Here is a tiny trained network, its code and every weight. The questions are about switching its units off for an input and a class, where a switched-off unit gives its printed mean instead of its output.

import numpy as np


def w(rows, s, z=0):
    codes = np.array(rows[::2]) - 128.0
    scale = np.full(codes.shape[1], s)
    scale[-1] = z or s
    return codes * scale


def norm(h):
    return h / np.sqrt((h * h).mean(-1, keepdims=True) + 1e-5)


def f(y):
    return y / 2 * (1 + np.tanh(0.7978845608 * (y + 0.044715 * y**3)))


def log_softmax(a):
    a = a - a.max(-1, keepdims=True)
    return a - np.log(np.exp(a).sum(-1, keepdims=True))


def net(x, mask):
    res = np.array(x, float).reshape(1, 2) / 4 @ E
    u = 0
    for l in range(2):
        y = f(norm(res) @ A[l][:, :-1].T + A[l][:, -1])
        res = res + np.where(mask[u : u + 12], y, B[l][:, -1]) @ B[l][:, :-1]
        u += 12
    return log_softmax(norm(res)[-1] @ U[:, :-1].T + U[:, -1])


A, B = {}, {}
E = w([
[137,170,75,71,191,104,148,112,144,153,122],'x0',
[198,6,178,79,53,80,84,102,128,125,150],'x1',
],0.012)
A[0] = w([
[196,109,133,71,103,99,129,50,171,165,100,2],'L0N0',
[157,79,114,80,133,46,91,84,132,104,143,74],'L0N1',
[91,138,130,153,188,122,146,151,75,86,124,32],'L0N2',
[102,94,90,48,144,55,24,2,149,114,177,105],'L0N3',
[139,183,106,82,118,136,94,122,136,213,84,246],'L0N4',
[204,95,147,98,115,60,99,108,139,147,159,180],'L0N5',
[162,147,184,135,127,140,145,92,175,166,127,155],'L0N6',
[191,153,78,66,150,133,126,113,183,191,170,117],'L0N7',
[143,139,218,103,46,138,68,91,131,133,112,223],'L0N8',
[124,178,83,143,140,121,136,121,149,167,127,173],'L0N9',
[101,154,168,171,102,148,118,142,131,201,45,128],'L0N10',
[180,116,167,106,135,87,83,16,202,180,106,177],'L0N11',
],0.0083,0.0014)
B[0] = w([
[189,117,27,134,238,149,117,40,127,122,154,218],'L0N0',
[134,130,144,67,255,161,166,81,127,74,149,233],'L0N1',
[174,73,112,109,147,142,166,124,106,114,141,176],'L0N2',
[141,75,167,67,222,163,108,83,44,103,61,240],'L0N3',
[205,140,66,139,98,127,84,100,140,107,78,183],'L0N4',
[116,174,121,76,93,188,231,124,82,77,107,254],'L0N5',
[154,139,104,120,87,117,100,122,166,91,99,134],'L0N6',
[200,104,147,74,95,130,103,132,94,206,136,205],'L0N7',
[61,140,120,220,133,81,134,80,169,125,126,240],'L0N8',
[76,216,131,137,87,54,146,100,187,41,145,197],'L0N9',
[222,101,202,139,103,84,122,107,126,147,146,164],'L0N10',
[185,125,128,42,205,145,142,123,116,114,93,224],'L0N11',
],0.0078,0.0082)
A[1] = w([
[146,156,40,109,192,99,124,137,184,158,57,227],'L1N0',
[125,119,133,28,187,99,142,98,121,223,88,153],'L1N1',
[96,58,153,191,72,169,124,146,94,153,167,163],'L1N2',
[173,52,118,12,163,78,65,100,98,170,87,251],'L1N3',
[195,183,203,117,186,210,182,184,112,183,91,102],'L1N4',
[78,171,22,62,181,80,154,49,177,121,135,180],'L1N5',
[133,139,89,21,172,66,106,120,132,201,90,114],'L1N6',
[76,123,109,156,160,162,161,95,212,111,123,138],'L1N7',
[93,152,80,107,246,116,176,184,134,86,167,192],'L1N8',
[88,71,155,144,64,133,59,91,148,146,133,170],'L1N9',
[198,127,53,18,124,72,135,90,126,254,97,177],'L1N10',
[147,190,100,143,146,91,137,178,147,128,82,135],'L1N11',
],0.0091,0.0019)
B[1] = w([
[196,99,184,122,133,137,131,186,183,85,119,210],'L1N0',
[56,104,180,127,72,94,146,134,151,160,160,194],'L1N1',
[154,192,53,87,159,143,114,175,158,154,162,168],'L1N2',
[144,180,162,134,180,217,197,125,176,254,229,219],'L1N3',
[155,69,125,98,136,145,110,140,159,85,66,170],'L1N4',
[162,163,86,82,161,167,77,193,138,174,140,255],'L1N5',
[65,72,150,197,112,95,121,84,131,119,83,189],'L1N6',
[200,103,144,192,110,115,88,139,113,178,117,165],'L1N7',
[81,66,134,113,117,122,120,81,82,122,179,216],'L1N8',
[72,172,118,124,137,103,106,140,74,177,97,155],'L1N9',
[21,76,98,188,77,38,171,123,118,98,131,203],'L1N10',
[127,96,186,123,62,139,155,69,67,104,94,175],'L1N11',
],0.0088,0.013)
U = w([
[102,86,169,208,98,121,159,77,63,70,106,165],'0',
[97,138,151,113,146,132,91,97,199,145,104,1],'1',
[101,127,75,88,67,27,137,201,187,77,74,128],'2',
[122,72,153,22,219,205,163,50,99,171,211,133],'3',
[70,206,75,194,112,103,68,175,99,250,203,141],'4',
[82,120,155,99,148,140,113,136,158,157,83,17],'5',
[241,184,112,125,169,214,128,208,123,77,136,151],'6',
[51,69,159,150,127,79,215,152,218,222,181,122],'7',
],0.014,0.0094)

Each question gives the input, the list of numbers given to net, and the class t.
The units are the neurons (one row each of A and B). Each row of codes is followed by its name. A weight is (code - 128) times the scale printed after its matrix; where a second scale follows, it is the last column's (A, B and U).
mask holds one flag per neuron, layer by layer. A switched-off neuron (its flag False) gives its mean, the last column of its row in B, instead of its output. The means were averaged over made-up inputs and are rounded, as every weight is.
A unit's drop is (log p(t) with every unit on - log p(t) with that unit switched off) / (log p(t) with every unit on - log p(t) with every unit switched off).
most important unit: the unit with the biggest drop
k most important neurons: the k neurons with the biggest drops, biggest first
top k neurons in layer l: the k neurons of layer l with the biggest drops, biggest first
drop of u: that unit's drop, to one decimal
input [-1,-7], class 6: 3 most important neurons => L1N10, L1N6, L1N1
input [8,-3], class 7: top 3 neurons in layer 0 => L0N7, L0N5, L0N8
input [-6,-5], class 6: most important unit => L0N8
input [-8,4], class 4: 3 most important neurons => L1N2, L1N9, L0N3
input [2,-1], class 2: top 3 neurons in layer 0 => L0N3, L0N9, L0N11
input [-1,-5], class 0: 4 most important neurons => L0N0, L1N11, L0N1, L0N11
input [7,-6], class 2: top 2 neurons in layer 1 => L1N3, L1N0
input [4,-6], class 6: 2 most important neurons => L0N9, L1N5
input [-6,-3], class 6: 2 most important neurons => L0N8, L1N10
input [5,-2], class 7: 2 most important neurons => L0N7, L0N5
input [-4,2], class 4: 2 most important neurons => L0N3, L0N8
input [-2,1], class 4: 2 most important neurons => L0N8, L0N3
input [-1,-8], class 6: 3 most important neurons => L1N10, L1N6, L1N1
input [-8,-8], class 6: top 4 neurons in layer 1 => L1N10, L1N6, L1N2, L1N1
input [-4,-6], class 0: most important unit => L1N5
input [6,-8], class 6: top 2 neurons in layer 0 => L0N9, L0N11
input [3,0], class 7: 2 most important neurons => L1N10, L0N7
input [-7,-8], class 0: 4 most important neurons => L1N5, L0N7, L1N3, L1N0
input [-3,-4], class 0: 2 most important neurons => L1N5, L0N7
input [5,0], class 7: most important unit => L1N10
input [-2,-1], class 6: top 2 neurons in layer 0 => L0N8, L0N3
input [-3,-7], class 0: drop of L1N3 => 0.1
input [-8,3], class 4: drop of L1N2 => 0.2
input [4,-1], class 7: drop of L0N7 => 0.3
